Below is a small trained network, with its code and all its weights. Each question gives an input and a target symbol and asks what happens when units are switched off, that is, made to give their printed mean instead of their output.

import numpy as np


def w(rows, s, z=0):
    codes = np.array(rows[::2]) - 128.0
    scale = np.full(codes.shape[1], s)
    scale[-1] = z or s
    return codes * scale


def f(y):
    return y / 2 * (1 + np.tanh(0.7978845608 * (y + 0.044715 * y**3)))


def softmax(a):
    e = np.exp(a - a.max(-1, keepdims=True))
    return e / e.sum(-1, keepdims=True)


def log_softmax(a):
    a = a - a.max(-1, keepdims=True)
    return a - np.log(np.exp(a).sum(-1, keepdims=True))


def net(x, mask):
    ids = ['ΔΛΦΨαβγεζθμξστω'.index(c) for c in x.split()]
    T = len(ids)
    res = E[ids] + P[:T]
    r = res
    for j in range(3):
        rows = slice(3 * j, 3 * j + 3)
        q, k, v = (r @ M[0][rows].T for M in (Q, K, V))
        z = softmax(np.where(np.tri(T) > 0, q @ k.T / 3**0.5, -1e9)) @ v
        o = O[0][rows]
        res = res + np.where(mask[j], z, o[:, -1]) @ o[:, :-1]
    y = f(res @ A[0][:, :-1].T + A[0][:, -1])
    res = res + np.where(mask[3:11], y, B[0][:, -1]) @ B[0][:, :-1]
    return log_softmax(res[-1] @ U[:, :-1].T + U[:, -1])


Q, K, V, O, A, B = {}, {}, {}, {}, {}, {}
E = w([
[70,128,112,4],'Δ',
[149,58,151,107],'Λ',
[173,168,106,155],'Φ',
[158,134,90,44],'Ψ',
[49,176,142,70],'α',
[82,165,116,153],'β',
[87,186,173,140],'γ',
[96,180,113,41],'ε',
[117,214,94,141],'ζ',
[89,111,161,126],'θ',
[208,192,209,44],'μ',
[131,122,99,150],'ξ',
[130,84,148,66],'σ',
[194,102,123,129],'τ',
[194,108,133,190],'ω',
],0.021)
P = w([
[172,20,10,99],'0',
[166,10,27,95],'1',
[176,23,13,103],'2',
[187,17,11,95],'3',
[176,1,36,103],'4',
[173,10,20,96],'5',
[197,12,33,109],'6',
[183,1,37,108],'7',
[178,18,41,116],'8',
[187,2,42,113],'9',
[167,9,45,134],'10',
],0.0029)
Q[0] = w([
[144,163,178,150],'head 0',
[161,117,170,148],'head 0',
[170,155,140,116],'head 0',
[160,171,102,193],'head 1',
[4,41,97,216],'head 1',
[158,5,70,171],'head 1',
[44,120,50,135],'head 2',
[121,114,99,131],'head 2',
[138,160,177,116],'head 2',
],0.034)
K[0] = w([
[100,125,124,149],'head 0',
[131,80,110,145],'head 0',
[131,128,72,128],'head 0',
[154,159,80,184],'head 1',
[2,68,107,206],'head 1',
[132,38,62,156],'head 1',
[48,81,83,152],'head 2',
[131,109,105,129],'head 2',
[126,173,165,114],'head 2',
],0.037)
V[0] = w([
[128,129,144,145],'head 0',
[178,143,185,94],'head 0',
[97,118,110,153],'head 0',
[49,118,244,198],'head 1',
[36,170,140,74],'head 1',
[147,114,2,110],'head 1',
[122,125,141,153],'head 2',
[114,112,74,126],'head 2',
[142,171,168,108],'head 2',
],0.0086)
O[0] = w([
[118,126,113,132,95],'head 0',
[208,164,77,126,134],'head 0',
[93,112,151,131,113],'head 0',
[81,148,1,96,93],'head 1',
[46,125,126,53,253],'head 1',
[108,104,230,175,165],'head 1',
[126,137,112,133,115],'head 2',
[135,97,154,151,176],'head 2',
[150,173,74,94,86],'head 2',
],0.0092,0.0019)
A[0] = w([
[161,29,86,157,10],'neuron 0',
[157,50,132,102,72],'neuron 1',
[68,82,92,232,128],'neuron 2',
[59,171,137,177,127],'neuron 3',
[124,145,124,134,81],'neuron 4',
[91,55,189,84,95],'neuron 5',
[104,7,126,99,91],'neuron 6',
[73,186,155,186,99],'neuron 7',
],0.015,0.013)
B[0] = w([
[77,189,72,1,152],'neuron 0',
[173,142,152,124,163],'neuron 1',
[94,183,207,142,251],'neuron 2',
[118,140,61,117,252],'neuron 3',
[191,177,57,27,98],'neuron 4',
[136,112,198,73,254],'neuron 5',
[144,54,35,158,253],'neuron 6',
[174,112,69,161,185],'neuron 7',
],0.026,0.005)
U = w([
[218,142,65,196,180],'Δ',
[115,136,163,119,103],'Λ',
[126,191,137,106,62],'Φ',
[203,75,115,173,80],'Ψ',
[160,133,123,140,197],'α',
[113,136,188,190,97],'β',
[102,67,104,180,214],'γ',
[184,123,161,152,111],'ε',
[122,164,33,109,9],'ζ',
[179,110,69,98,43],'θ',
[203,114,151,245,104],'μ',
[139,95,138,120,59],'ξ',
[214,177,115,130,249],'σ',
[72,189,113,193,76],'τ',
[88,137,102,74,34],'ω',
],0.011)

Each question gives the input, a string of symbols that net reads in full, and the target symbol t.
The units are the heads (3 rows each of Q, K, V and O) and the neurons (one row each of A and B). Each row of codes is followed by its name. A weight is (code - 128) times the scale printed after its matrix; where a second scale follows, it is the last column's (O, A, B and U).
mask holds one flag per unit, heads first, then neurons. A switched-off unit (its flag False) gives its mean, the last column of its rows in O or B, instead of its output. The means were averaged over made-up inputs and are rounded, as every weight is.
A unit's drop is (log p(t) with every unit on - log p(t) with that unit switched off) / (log p(t) with every unit on - log p(t) with every unit switched off).
The circuit of an input: a set's keep is (log p(t) with only the set's units on - log p(t) with every unit switched off) / (log p(t) with every unit on - log p(t) with every unit switched off). Starting from all 11 units, units are removed one at a time, each time the one whose removal leaves the highest keep (on an exact tie, the one counted first), for as long as the keep stays at least 0.8.
circuit, biggest first: the units of the circuit, biggest drop first
most important unit: the unit with the biggest drop
top k neurons: the k neurons with the biggest drops, biggest first
which heads matter: for each layer, one digit per head in row order, 1 if its drop is at least 0.15 and else 0, layers parted by /
drop of u: that unit's drop, to one decimal
input μ θ σ, target σ: circuit, biggest first : (head 0; neuron 6)
input ζ β θ θ γ θ θ θ Λ, target θ: circuit, biggest first : (neuron 0; neuron 6; head 1)
input μ ξ θ ω, target σ: most important unit : head 2
input θ μ γ ξ ζ ζ Λ, target σ: circuit, biggest first : (neuron 0; neuron 1)
input ξ ζ β β ζ ζ Φ ε Λ, target θ: top 3 neurons : (neuron 0; neuron 6; neuron 2)
input θ β θ α γ μ α ζ ζ ε, target σ: top 2 neurons : (neuron 6; neuron 3)
input θ θ Λ θ β, target τ: circuit, biggest first : (neuron 2; neuron 6; neuron 5)
input β ζ θ ζ Λ γ γ θ θ Φ Ψ, target ε: top 2 neurons : (neuron 5; neuron 1)
input Λ θ μ Δ Λ ξ ζ σ, target σ: which heads matter : 100
input ξ ζ ω Φ θ ξ α τ, target σ: top 2 neurons : (neuron 0; neuron 1)
input θ θ Δ Λ μ Φ θ γ, target σ: which heads matter : 011
input γ β θ ζ τ ζ Φ θ β ω Φ, target μ: drop of head 1 : 0.5
input Φ θ Φ, target μ: drop of neuron 3 : 0.1
input α γ Φ σ τ β μ ε Λ, target σ: drop of head 0 : 0.4
input θ θ β Φ ζ Δ α, target ω: most important unit : head 1
